Here is a tiny trained network, its code and every weight. The questions are about switching its units off for an input and a target symbol, where a switched-off unit gives its printed mean instead of its output.

import numpy as np


def w(rows, s, z=0):
    codes = np.array(rows[::2]) - 128.0
    scale = np.full(codes.shape[1], s)
    scale[-1] = z or s
    return codes * scale


def norm(h):
    return h / np.sqrt((h * h).mean(-1, keepdims=True) + 1e-5)


def f(y):
    return np.maximum(y, 0)


def softmax(a):
    e = np.exp(a - a.max(-1, keepdims=True))
    return e / e.sum(-1, keepdims=True)


def log_softmax(a):
    a = a - a.max(-1, keepdims=True)
    return a - np.log(np.exp(a).sum(-1, keepdims=True))


def net(x, mask):
    ids = ['ΘΠΦαδεημξτψω'.index(c) for c in x.split()]
    T = len(ids)
    res = E[ids] + P[:T]
    u = 0
    for l in range(2):
        r = norm(res)
        for j in range(2):
            rows = slice(4 * j, 4 * j + 4)
            q, k, v = (r @ M[l][rows].T for M in (Q, K, V))
            z = softmax(np.where(np.tri(T) > 0, q @ k.T / 4**0.5, -1e9)) @ v
            o = O[l][rows]
            res = res + np.where(mask[u + j], z, o[:, -1]) @ o[:, :-1]
        u += 2
        y = f(norm(res) @ A[l][:, :-1].T + A[l][:, -1])
        res = res + np.where(mask[u : u + 12], y, B[l][:, -1]) @ B[l][:, :-1]
        u += 12
    return log_softmax(norm(res)[-1] @ U[:, :-1].T + U[:, -1])


Q, K, V, O, A, B = {}, {}, {}, {}, {}, {}
E = w([
[193,93,204],'Θ',
[88,113,17],'Π',
[89,131,44],'Φ',
[145,109,234],'α',
[171,63,245],'δ',
[39,81,52],'ε',
[120,111,237],'η',
[73,136,230],'μ',
[172,249,203],'ξ',
[150,250,148],'τ',
[38,81,89],'ψ',
[124,24,254],'ω',
],0.0095)
P = w([
[205,120,34],'0',
[74,133,222],'1',
[77,112,101],'2',
[94,141,230],'3',
[85,110,99],'4',
[72,146,234],'5',
[90,109,90],'6',
[53,158,230],'7',
[92,111,81],'8',
[27,168,228],'9',
[96,117,70],'10',
[2,162,237],'11',
],0.0068)
Q[0] = w([
[20,97,99],'0.h1',
[76,40,143],'0.h1',
[117,125,125],'0.h1',
[138,212,107],'0.h1',
[117,147,123],'0.h2',
[220,112,152],'0.h2',
[129,2,168],'0.h2',
[90,129,77],'0.h2',
],0.0098)
K[0] = w([
[219,237,215],'0.h1',
[253,202,110],'0.h1',
[136,136,142],'0.h1',
[14,113,205],'0.h1',
[69,147,126],'0.h2',
[235,104,176],'0.h2',
[173,22,105],'0.h2',
[101,156,55],'0.h2',
],0.007)
V[0] = w([
[118,190,105],'0.h1',
[69,107,135],'0.h1',
[131,205,114],'0.h1',
[203,101,156],'0.h1',
[87,92,103],'0.h2',
[57,180,182],'0.h2',
[52,62,140],'0.h2',
[98,4,229],'0.h2',
],0.004)
O[0] = w([
[119,176,164,113],'0.h1',
[42,115,168,141],'0.h1',
[124,176,143,121],'0.h1',
[254,100,86,143],'0.h1',
[193,150,69,146],'0.h2',
[67,67,44,213],'0.h2',
[141,168,57,206],'0.h2',
[66,213,120,252],'0.h2',
],0.0027,0.0022)
A[0] = w([
[137,184,238,153],'0.n1',
[84,215,198,52],'0.n2',
[222,159,173,136],'0.n3',
[57,177,118,186],'0.n4',
[224,137,32,67],'0.n5',
[51,21,150,1],'0.n6',
[157,37,162,116],'0.n7',
[79,78,19,152],'0.n8',
[40,136,106,18],'0.n9',
[139,211,90,161],'0.n10',
[121,1,167,22],'0.n11',
[111,228,87,120],'0.n12',
],0.0065,0.0045)
B[0] = w([
[92,78,68,253],'0.n1',
[120,75,50,191],'0.n2',
[53,131,168,155],'0.n3',
[224,76,116,232],'0.n4',
[152,241,142,138],'0.n5',
[72,236,92,149],'0.n6',
[64,145,111,159],'0.n7',
[106,108,255,192],'0.n8',
[130,150,208,147],'0.n9',
[83,102,148,159],'0.n10',
[97,126,11,146],'0.n11',
[35,92,174,159],'0.n12',
],0.0059,0.0056)
Q[1] = w([
[98,95,94],'1.h1',
[132,216,184],'1.h1',
[119,57,3],'1.h1',
[120,170,193],'1.h1',
[101,57,32],'1.h2',
[146,88,154],'1.h2',
[126,148,166],'1.h2',
[89,112,61],'1.h2',
],0.021)
K[1] = w([
[207,154,105],'1.h1',
[52,140,167],'1.h1',
[251,105,127],'1.h1',
[11,164,128],'1.h1',
[218,69,130],'1.h2',
[142,156,157],'1.h2',
[111,163,110],'1.h2',
[145,80,116],'1.h2',
],0.024)
V[1] = w([
[169,61,64],'1.h1',
[51,56,6],'1.h1',
[160,49,214],'1.h1',
[94,194,44],'1.h1',
[77,170,150],'1.h2',
[141,139,155],'1.h2',
[152,129,73],'1.h2',
[163,61,153],'1.h2',
],0.011)
O[1] = w([
[106,28,209,128],'1.h1',
[3,36,93,254],'1.h1',
[81,254,253,152],'1.h1',
[169,23,27,115],'1.h1',
[94,162,93,149],'1.h2',
[121,112,117,112],'1.h2',
[155,57,149,82],'1.h2',
[174,162,169,165],'1.h2',
],0.0078,0.0066)
A[1] = w([
[58,174,119,103],'1.n1',
[68,68,255,197],'1.n2',
[188,197,231,196],'1.n3',
[38,165,110,130],'1.n4',
[223,159,203,120],'1.n5',
[129,244,185,89],'1.n6',
[69,84,171,90],'1.n7',
[88,131,126,143],'1.n8',
[89,99,24,1],'1.n9',
[248,183,160,203],'1.n10',
[212,49,45,136],'1.n11',
[195,66,39,112],'1.n12',
],0.011,0.0054)
B[1] = w([
[70,91,121,181],'1.n1',
[169,200,182,249],'1.n2',
[125,45,59,169],'1.n3',
[122,67,98,205],'1.n4',
[161,44,90,143],'1.n5',
[156,108,31,168],'1.n6',
[132,211,115,185],'1.n7',
[121,100,87,170],'1.n8',
[113,1,42,145],'1.n9',
[150,34,178,153],'1.n10',
[81,219,151,158],'1.n11',
[104,227,121,153],'1.n12',
],0.0089,0.012)
U = w([
[187,85,155,255],'Θ',
[114,25,73,68],'Π',
[136,144,53,124],'Φ',
[196,191,152,199],'α',
[174,126,187,194],'δ',
[115,133,156,162],'ε',
[88,196,65,47],'η',
[117,3,212,15],'μ',
[186,121,106,222],'ξ',
[167,224,79,157],'τ',
[88,203,142,69],'ψ',
[127,149,175,136],'ω',
],0.018,0.0062)

Each question gives the input, a string of symbols that net reads in full, and the target symbol t.
The units are the heads (4 rows each of Q, K, V and O) and the neurons (one row each of A and B). Each row of codes is followed by its name. A weight is (code - 128) times the scale printed after its matrix; where a second scale follows, it is the last column's (O, A, B and U).
mask holds one flag per unit, layer by layer, with each layer's heads first. A switched-off unit (its flag False) gives its mean, the last column of its rows in O or B, instead of its output. The means were averaged over made-up inputs and are rounded, as every weight is.
A unit's drop is (log p(t) with every unit on - log p(t) with that unit switched off) / (log p(t) with every unit on - log p(t) with every unit switched off).
The circuit of an input: a set's keep is (log p(t) with only the set's units on - log p(t) with every unit switched off) / (log p(t) with every unit on - log p(t) with every unit switched off). Starting from the 12 units with the biggest drops (on a tie, the unit counted first), units are removed one at a time, each time the one whose removal leaves the highest keep (on an exact tie, the one counted first), for as long as the keep stays at least 0.8.
circuit, biggest first: the units of the circuit, biggest drop first
k most important neurons: the k neurons with the biggest drops, biggest first
k most important neurons of layer l: the k neurons of layer l with the biggest drops, biggest first
input η η μ Φ Θ δ Φ Θ τ μ, target Π: 3 most important neurons	0.n12; 0.n8; 0.n11
input Φ Θ Π ε α δ η, target Φ: 2 most important neurons	0.n5; 0.n4
input ψ τ τ τ μ μ, target Π: circuit, biggest first	1.h1; 0.n8; 1.n4; 0.n2
input ψ δ δ μ η, target ψ: circuit, biggest first	0.n8; 1.h1
input η η ω ω α, target η: 2 most important neurons	0.n3; 0.n4
input Π Π ε ω ξ, target Π: circuit, biggest first	1.h1
input μ ξ μ μ η Π μ, target μ: 3 most important neurons	0.n8; 0.n2; 0.n1
input Φ τ Θ α Θ δ τ α Θ, target Φ: 3 most important neurons of layer 0	0.n5; 0.n4; 0.n1
input ψ Π Θ ε τ ω μ η Θ μ Φ, target ψ: 2 most important neurons	0.n8; 0.n12
input α τ δ ε Φ η μ ω Π Θ μ, target α: 4 most important neurons of layer 0	0.n8; 0.n3; 0.n4; 0.n2
input Π μ η Φ ξ, target Π: 3 most important neurons of layer 0	0.n5; 0.n4; 0.n1
input Π η Π ψ, target η: 3 most important neurons of layer 0	0.n1; 0.n2; 0.n6
input η Θ Θ δ δ, target η: 3 most important neurons	0.n3; 0.n4; 0.n7
input μ η Π Π ε μ α Π, target ψ: 3 most important neurons of layer 0	0.n1; 0.n8; 0.n2
input ξ μ Π Π μ, target ξ: 2 most important neurons	0.n8; 1.n10
input ψ η μ δ Φ ε Π, target ψ: circuit, biggest first	1.h1
input τ ω μ Θ μ δ ω η ω Π Π, target τ: 2 most important neurons of layer 0	0.n8; 0.n4
input η ε δ Π μ, target η: 4 most important neurons	0.n3; 0.n4; 0.n7; 0.n8
input Φ Π μ Π ω, target Φ: 4 most important neurons	0.n5; 0.n4; 0.n1; 0.n8
input η δ ε μ δ η μ τ α η, target Π: 2 most important neurons	0.n8; 0.n11
input Φ Θ ω τ ξ η δ, target Φ: 2 most important neurons of layer 0	0.n5; 0.n4
input Θ ψ ω ε ψ, target Θ: most important neuron of layer 1	1.n3
